W =
[[ 29 -69  36  61  11  41]
 [ 55  70 -31  18   5 -44]
 [-17  72 -52 -67 -16 -42]
 [ 38 -70  45  79  16  40]
 [ 41  27  34  58  80  44]
 [ 26 -46  41  67   5  12]]
Indices start at 1.
row 1 col 1 => 29
row 1 col 6 => 41
row 4 col 2 => -70
row 4 col 4 => 79
row 4 col 5 => 16
row 3 col 2 => 72
row 5 col 2 => 27
row 6 col 2 => -46
row 6 col 1 => 26
row 5 col 3 => 34
row 2 col 6 => -44
row 2 col 4 => 18
row 6 col 4 => 67

grid =
array([[ 76, 151, 140, 117, 106, 183,  85, 127, 137],
       [ 73, 188, 110, 117, 126, 140, 146,  55, 195],
       [ 79,  89, 149, 183, 140, 104, 113, 105, 110],
       [ 80,  96, 160, 175, 124, 106, 114,  97, 139],
       [ 81, 176, 109, 189, 119, 141,  76,  98, 110]])
Indices start at 1.
row 1 col 1 => 76
row 1 col 4 => 117
row 3 col 3 => 149
row 3 col 2 => 89
row 3 col 8 => 105
row 4 col 3 => 160
row 1 col 3 => 140
row 2 col 3 => 110
row 1 col 7 => 85
row 2 col 4 => 117
row 4 col 7 => 114
row 5 col 4 => 189
row 1 col 5 => 106
row 2 col 1 => 73
row 4 col 5 => 124
row 3 col 6 => 104
row 5 col 1 => 81
row 2 col 7 => 146
row 2 col 9 => 195
row 4 col 8 => 97
row 3 col 4 => 183

data =
[[ 35 -18 -16  66  57  -9 -90 -17]
 [ 29  28 -12  -5 -16  -3 -18 -11]
 [ 29 -17 -22  76   9  31 -37 -21]
 [-48  -4  -9 -16 -21  -8  -7  -6]
 [-49  -8  -8 -14 -14 -12 -15  -6]
 [ 19  43 -13  -6 -25  -8 -17 -10]
 [  4 -16  -4 -29  -8 -25 -16  -5]
 [ 26 -11 -21  65 -12  40 -15 -19]
 [ 28 -20 -26  75  46  -3 -88 -26]]
Rows and columns are counted from 1.
(1, 1): 35
(3, 3): -22
(8, 8): -19
(7, 7): -16
(3, 2): -17
(2, 8): -11
(1, 6): -9
(2, 4): -5
(6, 3): -13
(9, 8): -26
(3, 5): 9
(1, 3): -16
(9, 2): -20
(3, 6): 31
(5, 8): -6
(9, 1): 28
(6, 4): -6
(5, 5): -14
(6, 6): -8
(7, 3): -4
(2, 6): -3
(4, 6): -8
(7, 4): -29
(4, 2): -4
(5, 7): -15
(8, 2): -11
(7, 2): -16
(4, 5): -21
(8, 7): -15
(1, 4): 66
(5, 1): -49

A =
array([[-0.02, -0.13, -0.04, -0.09,  0.02, -0.04, -0.03, -0.02, -0.01,
         0.00, -0.05,  0.12],
       [-0.08, -0.03,  0.00, -0.11,  0.03, -0.02,  0.00,  0.03,  0.01,
         0.04, -0.05,  0.10],
       [-0.16, -0.07,  0.07, -0.13,  0.03,  0.02,  0.08,  0.08,  0.11,
         0.09, -0.04,  0.14],
       [-0.05, -0.05, -0.02, -0.12,  0.06, -0.03,  0.03,  0.05,  0.02,
         0.09, -0.03,  0.13],
       [-0.04, -0.09, -0.06, -0.10,  0.03, -0.05,  0.02,  0.01,  0.03,
         0.04, -0.03,  0.11],
       [-0.14, -0.09,  0.01, -0.13,  0.05, -0.03,  0.16,  0.02,  0.13,
         0.14,  0.00,  0.26],
       [-0.09, -0.08,  0.05, -0.13,  0.15,  0.01,  0.02,  0.09,  0.06,
         0.08, -0.04,  0.19],
       [-0.05, -0.02, -0.03, -0.11,  0.04, -0.04,  0.00, -0.02, -0.01,
         0.05, -0.03,  0.11],
       [-0.01, -0.08, -0.03, -0.12,  0.12, -0.03,  0.01,  0.05,  0.02,
         0.08, -0.02,  0.07]])
Indices start at 1.
(1, 1) = -0.02
(6, 3) = 0.01
(5, 2) = -0.09
(1, 2) = -0.13
(9, 11) = -0.02
(5, 7) = 0.02
(5, 8) = 0.01
(8, 7) = 0.00
(2, 5) = 0.03
(8, 1) = -0.05
(6, 10) = 0.14
(9, 9) = 0.02
(3, 6) = 0.02
(6, 5) = 0.05
(6, 6) = -0.03
(7, 8) = 0.09
(9, 10) = 0.08
(8, 4) = -0.11
(5, 1) = -0.04
(2, 4) = -0.11
(7, 6) = 0.01
(3, 8) = 0.08
(7, 2) = -0.08
(6, 1) = -0.14
(4, 11) = -0.03
(7, 4) = -0.13
(3, 10) = 0.09
(7, 12) = 0.19
(4, 1) = -0.05
(2, 12) = 0.10
(5, 12) = 0.11
(9, 8) = 0.05
(4, 8) = 0.05
(6, 9) = 0.13
